The symbols move the elements like this.
* | κ δ η ω π ζ
x130 | x125 x564 x61 x466 x346 x679
x282 | x607 x135 x800 x651 x905 x525
x378 | x576 x346 x224 x803 x855 x225
x345 | x214 x796 x8 x937 x251 x415
x376 | x415 x282 x698 x905 x653 x651
x170 | x240 x590 x457 x981 x215 x895
x835 | x526 x130 x991 x346 x378 x466
x443 | x25 x949 x185 x539 x23 x650
x9 | x8 x620 x526 x787 x135 x698
x928 | x386 x251 x607 x605 x870 x467
x576 | x525 x532 x803 x554 x620 x993
x90 | x564 x215 x648 x145 x61 x332
x651 | x796 x525 x620 x376 x8 x282
x466 | x362 x679 x240 x835 x225 x130
x479 | x674 x986 x214 x181 x196 x891
x670 | x611 x25 x23 x753 x177 x167
x608 | x517 x700 x443 x25 x670 x492
x415 | x870 x607 x905 x345 x830 x796
x511 | x328 x831 x284 x384 x243 x457
x607 | x605 x229 x651 x796 x345 x588
x229 | x467 x653 x525 x588 x796 x629
x167 | x613 x608 x174 x670 x894 x25
x787 | x653 x698 x532 x833 x525 x9
x870 | x479 x605 x345 x214 x573 x286
x286 | x891 x928 x415 x870 x114 x605
x895 | x61 x648 x831 x170 x328 x590
x800 | x651 x576 x855 x620 x9 x554
x588 | x928 x629 x282 x607 x415 x229
x803 | x554 x225 x564 x853 x125 x378
x346 | x532 x466 x563 x225 x803 x835
x539 | x167 x650 x663 x174 x280 x443
x698 | x905 x800 x362 x9 x833 x620
x373 | x23 x185 x986 x587 x674 x663
x894 | x763 x670 x245 x177 x512 x753
x25 | x284 x492 x539 x167 x753 x608
x796 | x286 x588 x376 x415 x937 x607
x554 | x282 x993 x853 x800 x698 x576
x384 | x215 x457 x613 x430 x648 x511
x174 | x670 x443 x373 x23 x245 x539
x125 | x698 x853 x466 x362 x532 x855
x629 | x251 x8 x135 x229 x607 x653
x196 | x443 x181 x398 x185 x373 x813
x386 | x373 x398 x605 x986 x479 x961
x981 | x991 x895 x511 x328 x332 x170
x590 | x637 x243 x20 x895 x981 x648
x181 | x949 x891 x114 x813 x185 x479
x430 | x332 x511 x611 x243 x590 x384
x341 | x245 x373 x479 x674 x650 x587
x855 | x620 x803 x130 x125 x526 x853
x613 | x430 x517 x670 x611 x763 x284
x961 | x663 x573 x928 x386 x891 x398
x8 | x937 x376 x787 x653 x229 x905
x145 | x679 x332 x590 x637 x240 x90
x61 | x466 x145 x170 x240 x563 x637
x214 | x181 x286 x937 x114 x398 x870
x225 | x993 x835 x27 x378 x853 x346
x240 | x835 x637 x981 x991 x27 x61
x563 | x225 x240 x215 x27 x564 x991
x517 | x511 x141 x25 x284 x611 x512
x332 | x224 x328 x243 x90 x637 x215
x512 | x457 x177 x608 x517 x613 x141
x328 | x563 x170 x384 x215 x90 x981
x251 | x398 x937 x229 x467 x605 x830
x620 | x376 x554 x125 x698 x787 x800
x457 | x981 x20 x517 x511 x430 x831
x526 | x787 x125 x346 x532 x576 x362
x215 | x27 x981 x430 x332 x145 x328
x573 | x196 x214 x251 x398 x386 x114
x674 | x700 x587 x181 x949 x443 x341
x993 | x135 x526 x378 x576 x800 x532
x833 | x629 x9 x993 x135 x282 x787
x663 | x174 x196 x386 x373 x341 x185
x362 | x9 x855 x835 x526 x993 x125
x830 | x573 x345 x629 x251 x928 x937
x891 | x341 x386 x870 x479 x813 x986
x27 | x378 x991 x332 x224 x679 x563
x532 | x833 x362 x225 x993 x554 x526
x753 | x355 x167 x280 x894 x141 x670
x284 | x384 x512 x167 x613 x355 x517
x986 | x587 x961 x286 x891 x181 x386
x280 | x894 x174 x341 x245 x492 x23
x224 | x803 x563 x90 x564 x130 x27
x587 | x280 x663 x891 x341 x949 x373
x763 | x590 x611 x177 x20 x457 x355
x243 | x90 x384 x355 x648 x895 x430
x355 | x648 x613 x894 x763 x831 x611
x700 | x141 x280 x949 x492 x25 x245
x648 | x145 x430 x763 x590 x170 x243
x991 | x346 x61 x328 x563 x224 x240
x398 | x185 x114 x467 x961 x986 x573
x20 | x895 x355 x141 x831 x511 x763
x905 | x345 x651 x9 x8 x629 x376
x525 | x588 x833 x554 x282 x376 x135
x813 | x650 x479 x573 x196 x663 x181
x135 | x229 x787 x576 x525 x651 x833
x650 | x608 x674 x196 x443 x174 x949
x949 | x492 x341 x813 x650 x539 x674
x679 | x855 x224 x637 x130 x835 x564
x564 | x853 x27 x145 x679 x466 x224
x831 | x170 x763 x512 x457 x384 x20
x185 | x539 x813 x961 x663 x587 x196
x467 | x961 x830 x588 x928 x286 x251
x245 | x177 x23 x674 x700 x608 x280
x937 | x114 x415 x653 x830 x467 x345
x637 | x130 x90 x895 x61 x991 x145
x653 | x830 x905 x833 x629 x588 x8
x177 | x20 x753 x700 x141 x517 x894
x492 | x512 x245 x650 x608 x167 x700
x141 | x831 x894 x492 x512 x284 x177
x853 | x800 x378 x679 x855 x362 x803
x611 | x243 x284 x753 x355 x20 x613
x605 | x986 x467 x796 x286 x214 x928
x114 | x813 x870 x830 x573 x961 x214
x23 | x753 x539 x587 x280 x700 x174

The rows follow the links: the fewer symbols apart two elements are, the more alike their rows tend to be.

Each row is also shifted at random along 5 hidden directions that mean nothing.

Some elements, each with a row of numbers:
x993: -22	43	49	15	25	-47	43	-39	33	-34	55	-7	-21	-27	-6	-13	-32	40	-20	-8	9	-33	-116	-43	36	-16	39
x280: -7	-54	-6	-8	11	12	-26	36	-24	-34	48	-49	33	64	-55	49	-2	74	18	18	13	-40	-62	-15	-66	2	-38
x629: -38	6	-3	21	34	-54	2	1	12	-41	25	14	-54	-2	22	41	-25	-8	-47	18	18	-29	-42	12	9	4	7
x443: 7	31	-7	-5	4	48	-16	13	-51	58	-14	7	20	8	30	47	-7	-2	26	38	2	-8	33	-6	-32	15	-40
x800: -11	26	48	4	25	-43	27	-28	14	-40	-42	51	-23	-13	-31	-50	11	-28	-6	-10	-13	-11	-10	-15	-2	3	44
x563: -11	-6	-17	42	-28	-4	28	-25	44	-21	-26	-22	15	-60	-57	-22	-31	18	21	-15	4	-7	-64	6	26	22	-23
x937: 14	24	-3	-24	20	-56	-18	-3	-2	-7	-21	-7	-10	13	-5	9	-29	-9	-39	-25	101	17	-52	-32	38	-6	-10
x479: 24	-1	1	-3	26	9	-16	-2	-30	25	-63	8	10	30	-13	16	-17	-21	-3	21	28	1	-3	-42	-28	24	-79
x905: -26	43	-12	-31	-9	-54	7	45	2	-43	-47	31	-33	-25	-9	43	-42	-19	-13	10	46	-27	-29	35	-15	21	47
x355: -38	-6	-16	28	-10	60	-17	-8	-11	63	8	3	24	-33	-4	5	16	-6	37	11	-41	-4	9	15	-12	3	-59
x650: 14	21	20	-37	5	41	-32	45	-51	34	-15	33	22	48	39	17	12	-1	18	40	-48	-42	46	19	-76	26	-13
x215: -3	-26	-11	-37	-51	46	29	28	37	-7	15	-16	-13	-62	7	-12	4	-17	49	-13	-49	21	25	5	11	-23	13
x796: -9	17	1	-15	33	-62	-6	-3	9	-41	-28	0	-20	15	-38	21	-45	-4	-37	-9	82	-8	-90	-45	12	13	-23
x564: 12	-30	19	15	-10	-2	36	-54	48	-27	40	-31	4	-26	-16	-54	11	18	5	-31	-29	19	-28	-36	47	-26	21
x9: 3	17	13	-17	-3	-59	34	-10	22	-62	-12	3	-15	-8	-30	-20	3	-7	-18	-16	47	22	-14	-4	16	-15	61
x648: 13	-22	11	-5	-19	61	-12	-41	34	50	37	6	20	-22	8	-70	37	-14	34	-50	-38	39	34	-43	44	-39	-13
x457: -27	4	25	41	24	46	-57	-39	1	70	24	20	47	-10	8	-55	29	5	10	-21	-65	-38	-27	3	11	5	-35
x492: 4	2	10	5	13	18	-38	-1	-31	32	1	-18	61	39	-39	-5	1	48	14	-2	12	-29	-49	-19	-41	17	-54
x174: -6	-24	15	21	13	51	-17	-2	-31	25	43	-9	5	41	25	29	14	10	5	39	-35	-24	22	-7	-49	-1	-50
x114: 6	-3	8	-54	15	13	19	29	-2	-4	38	-18	-67	4	46	70	-34	-17	-14	21	37	14	-4	-78	-3	-28	-23
x251: 26	8	-27	-17	23	-69	-29	26	-9	-29	-6	-16	1	61	23	9	-8	1	-56	-19	63	-4	-15	26	18	6	33
x613: -27	0	4	15	-4	64	-48	-3	-23	70	61	-1	26	-5	31	5	16	24	25	6	-50	-21	14	32	-4	-8	-23
x961: -5	-24	1	-15	26	13	11	18	-8	-7	10	-5	-59	14	12	65	-31	-32	-12	33	7	20	12	-74	-27	-6	-69
x243: 8	-59	-15	19	-24	9	-42	-8	18	6	23	-24	43	3	-33	-52	33	36	11	-42	-21	-5	-21	14	12	-3	-11
x981: 5	-47	-23	-10	-36	17	-15	23	25	-8	45	-16	4	-10	20	-48	25	14	15	-29	-52	1	27	35	18	-10	41
x214: 5	49	23	-81	25	-13	-21	47	-20	16	19	1	-32	18	58	38	-43	13	-14	4	23	-44	-67	-57	-4	2	22
x141: 3	3	-30	-15	-37	35	-27	13	-30	57	-4	-24	48	3	-21	12	18	12	38	1	33	15	25	28	-6	-9	-8
x605: 24	-20	-5	-79	20	-65	-29	89	-11	-72	1	9	-19	80	15	27	-1	10	-31	-2	14	-36	4	18	-48	17	49
x532: -20	47	12	19	0	-27	55	-37	23	-27	-25	16	-33	-64	-24	6	-31	-14	-3	14	16	6	-36	-1	16	4	18
x588: -27	8	35	-20	53	-46	4	12	17	-47	-2	27	-49	18	-12	12	-17	-21	-35	-2	2	-29	-50	-42	-8	-8	5
x177: 10	3	9	-69	-26	38	-34	53	-28	15	7	-16	51	36	-35	-18	29	33	51	-28	17	-13	-12	-5	-48	-9	15
x753: 15	-18	15	-40	-14	40	-24	23	-22	19	-10	-5	54	46	-44	-22	40	17	41	-26	4	3	31	-20	-48	-11	-19
x763: -34	-89	-6	12	0	52	-13	18	19	-23	63	-34	-8	3	-40	19	30	21	26	-1	-49	2	-3	-16	-35	-31	-54
x346: 16	18	13	3	-30	-6	47	-35	28	-12	-4	16	-19	-43	24	-41	15	-25	7	-12	-32	32	59	12	41	-15	68
x170: 13	-46	-22	-14	-42	19	-7	8	28	-2	43	-35	11	-19	-9	-40	24	22	22	-39	-13	26	9	13	26	-34	29
x895: 9	7	-26	-3	-39	28	-20	-18	11	54	11	-33	44	-44	6	-45	-4	23	34	-50	24	17	-32	9	68	-17	7
x328: 1	-16	-102	46	-70	-3	-9	7	10	20	-25	-31	40	-57	1	10	-25	15	11	-4	21	19	8	122	54	32	5
x282: -6	4	-20	-9	1	-52	17	3	11	-35	40	0	-48	-3	34	24	-10	-2	-38	-2	30	18	-9	23	39	-19	62
x240: -16	5	15	46	-3	22	3	-28	29	6	-10	26	3	-60	5	-48	-9	-4	10	2	-82	-38	-22	21	20	26	-8
x386: 5	3	-20	11	32	-8	-21	21	-31	5	-40	-4	-5	22	8	50	-33	-5	-25	33	22	-23	-19	-3	-28	39	-70
x90: -22	-28	-2	-17	-21	22	7	27	42	-23	74	-33	-11	-26	19	-21	-7	36	24	-11	-69	-48	-49	14	3	-4	36
x20: -41	3	38	-6	8	66	-30	-11	2	57	27	5	24	-24	-19	-26	5	17	40	-16	-41	-34	-55	-41	-7	-19	-52
x590: 10	-32	-13	-31	-43	23	-12	23	31	4	-42	-1	36	-24	-47	-50	34	-15	49	-50	-17	25	26	11	-11	2	-5
x229: -36	44	25	44	60	-40	-14	-37	7	22	25	34	-50	-14	54	18	-31	-24	-58	11	9	-21	-41	-7	48	3	-6
x224: 4	-24	13	34	-13	2	38	-36	41	-25	-9	-10	6	-40	-37	-55	-6	-6	16	-17	-33	6	-16	-14	26	-5	-6

In each set, the symbols that take the first to the second take the third to the fourth, perhaps in another order. Give the fourth.
Answer with the element's name.
-35	42	13	-12	30	-37	-1	8	3	-19	9	32	-49	-24	16	38	-33	-16	-34	12	29	-19	-47	-11	11	1	16
: -38	56	40	-63	17	-25	17	24	5	-11	-12	49	-60	-25	15	20	-28	-38	-5	5	13	-12	-34	-38	-6	-5	29
:: -16	-35	-5	17	18	9	-31	27	-27	-12	12	-26	42	62	-48	31	9	52	1	17	-16	-42	-24	9	-65	10	-46
: x280

-21	-16	-16	6	-28	34	7	15	32	-2	22	8	-12	-45	21	-20	2	-12	23	-2	-82	-16	7	30	4	8	20
: -24	-50	32	-7	-3	26	33	-6	63	-34	56	-23	-27	-43	-29	-31	-3	15	24	-15	-79	-9	-47	-60	-2	-26	-4
:: -6	11	8	-36	10	39	-8	34	-44	12	10	-7	9	38	-7	53	-6	21	36	29	-5	-26	-3	-29	-62	3	-40
: x245

-24	-70	19	19	9	45	-25	-5	14	-11	24	4	11	14	-39	-43	44	7	23	-11	-73	-18	24	-12	-47	-14	-37
: -33	-3	-16	-15	-22	49	-27	15	-19	56	36	-23	30	-28	-11	28	2	24	45	2	-2	-12	-15	17	-6	-11	-27
:: -23	12	-21	29	-22	15	7	-17	35	17	23	-18	7	-66	12	-8	-34	32	20	5	-24	-40	-81	34	37	9	-7
: x981

-4	65	18	-57	-6	-53	25	25	0	-26	-22	19	-21	-15	2	5	-21	-6	-1	-17	59	0	-33	-2	11	-2	71
: -22	57	32	41	19	-39	12	-30	8	-15	-59	54	0	-29	-22	-35	-7	-15	-22	2	-21	-37	-18	44	3	32	37
:: -5	-6	23	-15	-7	25	-42	-10	14	33	18	-13	54	0	-31	-72	15	32	29	-54	-16	-17	-73	-27	13	-11	-17
: x613

1	-30	7	-3	3	27	-7	6	-17	-7	6	-37	36	40	-66	17	15	44	25	1	18	2	-17	-39	-49	-4	-56
: 16	-28	13	5	3	43	-12	-19	-16	37	-4	-14	40	25	-52	-15	31	0	25	-4	10	33	39	-39	-29	-10	-55
:: -19	-48	7	22	0	29	-40	-1	12	-4	-9	9	35	6	-52	-50	27	13	23	-25	-55	-25	-4	13	-26	-2	-37
: x430

2	14	-6	-7	3	68	16	-21	-38	73	33	-21	-15	-2	40	64	-11	-5	28	39	20	36	32	-60	1	-22	-56
: 15	9	-19	-14	-12	46	4	23	-46	45	-19	0	6	13	19	60	5	-12	34	41	8	15	61	-4	-37	12	-42
:: -24	-47	-29	51	-24	10	23	7	38	-39	6	-24	-13	-44	-29	-1	-12	8	16	5	-48	-14	-18	34	3	11	-18
: x637

1	69	4	-56	-26	-32	49	5	8	2	-33	11	-27	-46	-6	27	-40	-22	21	-17	91	39	-27	-25	36	-12	48
: -22	-12	23	2	53	-42	7	-6	20	-36	-4	31	-56	6	-8	14	-17	-33	-46	4	18	6	-25	-55	5	-11	-20
:: 4	-15	6	39	14	47	-32	-30	-27	52	0	2	46	37	-17	-18	37	3	5	9	-17	4	38	-7	-21	-3	-55
: x284

-36	31	40	15	54	-20	-1	-23	5	4	-7	61	-50	-19	41	3	-8	-50	-35	15	-23	-17	-1	-20	15	6	-1
: -30	-18	-13	28	40	-61	-1	8	12	-61	-17	13	-45	-3	-17	43	-18	-31	-49	16	26	0	-14	2	-2	11	-18
:: -16	48	31	-36	-17	-14	60	16	20	-30	-12	21	-42	-58	-8	-2	-24	-18	21	10	-19	-12	-14	-3	1	3	57
: x125

26	6	-16	17	-43	-30	34	-5	24	-37	-52	-4	16	-32	-36	-45	1	-3	13	-26	5	15	14	53	20	16	44
: -29	-12	4	38	12	-39	43	-2	29	-83	17	14	-46	-18	-8	11	-2	1	-24	22	-45	-18	-6	34	0	8	42
:: -19	53	30	3	-6	-23	39	-8	11	-22	13	6	-25	-51	19	2	-35	15	2	7	-11	-32	-59	10	24	10	56
: x9

22	-29	-5	-2	22	12	4	8	-19	-6	-51	-18	2	41	-40	31	-8	-19	-4	19	34	21	3	-57	-43	21	-91
: 32	-36	-7	18	28	1	-17	12	-26	-14	-37	4	14	66	-18	10	3	-6	-21	18	5	4	21	-10	-51	25	-58
:: 49	-11	-29	28	19	1	-22	-31	-32	34	-13	-41	23	51	12	16	-7	13	-28	7	59	25	7	-23	6	5	-58
: x185

12	-10	-51	15	-57	21	-16	-4	20	27	27	-34	37	-47	17	-25	-1	25	23	-26	-6	9	-12	59	57	0	18
: 15	0	2	-35	-36	27	-24	14	28	22	-8	-4	42	-20	-13	-65	21	12	39	-61	-20	-3	1	7	12	-4	29
:: -29	-37	8	12	-18	24	7	11	39	-12	46	7	-29	-40	24	-29	12	-3	10	5	-99	-31	4	18	3	1	23
: x332

45	4	12	-106	-3	3	-27	91	-41	-28	-35	-5	37	90	-27	9	5	37	32	-2	16	-40	-9	-22	-92	17	15
: 10	-35	10	29	17	47	-20	-18	-26	29	-23	4	36	31	-31	-8	43	-3	16	10	-24	18	62	-8	-36	-5	-51
:: 23	-11	19	-32	-24	-28	39	6	42	-54	33	-27	-8	-1	-15	-48	10	29	12	-34	-13	0	-23	-11	22	-24	85
: x554

-17	-13	-19	59	47	-66	-24	4	-7	-51	-51	55	-26	30	-2	8	-1	-47	-67	19	-13	-14	22	54	-12	33	-17
: 29	44	-26	-48	7	-52	-34	39	-31	11	-48	24	11	28	40	18	-15	-25	-30	-14	54	-10	1	27	16	25	26
:: -1	-30	-1	2	-25	-19	55	17	31	-64	33	-4	-58	-26	6	3	15	-10	-2	11	-38	19	50	26	4	-15	71
: x576

-27	11	-17	22	-32	39	13	-9	24	21	-6	4	-6	-87	10	-14	-26	-9	34	3	-45	-22	-17	30	28	22	-4
: 9	-32	-16	3	-35	22	-20	-22	24	21	33	-40	42	-14	-18	-48	12	24	19	-48	14	30	-22	-11	47	-22	-13
:: 11	-22	-46	26	-41	-32	51	-2	27	-59	-3	-32	-19	-33	-5	6	-9	8	-12	5	6	41	25	58	36	-1	61
: x563

-14	30	11	35	5	-43	42	-34	23	-48	-76	30	-13	-44	-51	-20	-9	-35	-10	1	10	18	8	15	4	18	17
: -22	56	41	-48	-13	-19	60	17	21	-40	-14	9	-30	-61	-20	3	-46	6	34	0	8	-33	-68	-29	-8	7	57
:: 24	-11	-30	48	-44	-8	60	-67	38	-11	-5	-46	2	-68	-20	-33	-14	1	9	-22	50	74	-3	-12	81	-17	10
: x991

16	-28	11	-26	-16	25	-20	28	-31	11	-25	-6	57	46	-58	-17	39	19	37	-15	7	12	39	-1	-54	0	-22
: 1	-12	13	48	32	45	-35	-38	-32	61	6	7	39	33	6	-14	40	6	-4	10	-44	-8	35	0	-24	-4	-56
:: -18	30	-19	-14	-36	52	-33	10	-40	78	11	-17	54	-16	7	20	8	18	46	-5	9	-8	-6	30	-4	1	-13
: x894

-29	18	29	-16	34	-48	0	26	3	-50	-26	50	-44	8	5	17	-11	-39	-29	18	-16	-46	-16	8	-35	20	23
: -37	9	2	-23	17	-56	23	20	9	-55	23	-12	-57	-16	-10	56	-47	8	-26	6	50	-11	-74	-23	4	-12	16
:: -20	48	-26	-29	-14	-35	26	36	1	-25	-76	44	-39	-42	-6	40	-30	-52	-12	15	41	5	22	46	-5	16	29
: x651

-22	-9	-44	20	-43	14	15	26	27	-13	-22	-3	3	-69	-12	0	-25	-3	33	8	-42	-21	-18	73	-5	42	-3
: -28	15	-1	36	-17	29	-5	-13	23	17	-20	31	6	-63	24	-36	-16	-10	17	15	-78	-50	-20	54	12	32	6
:: 49	-18	-4	-15	13	18	-7	-9	-29	34	45	-41	12	68	36	22	17	29	-14	10	33	33	30	-47	-2	-26	-16
: x587

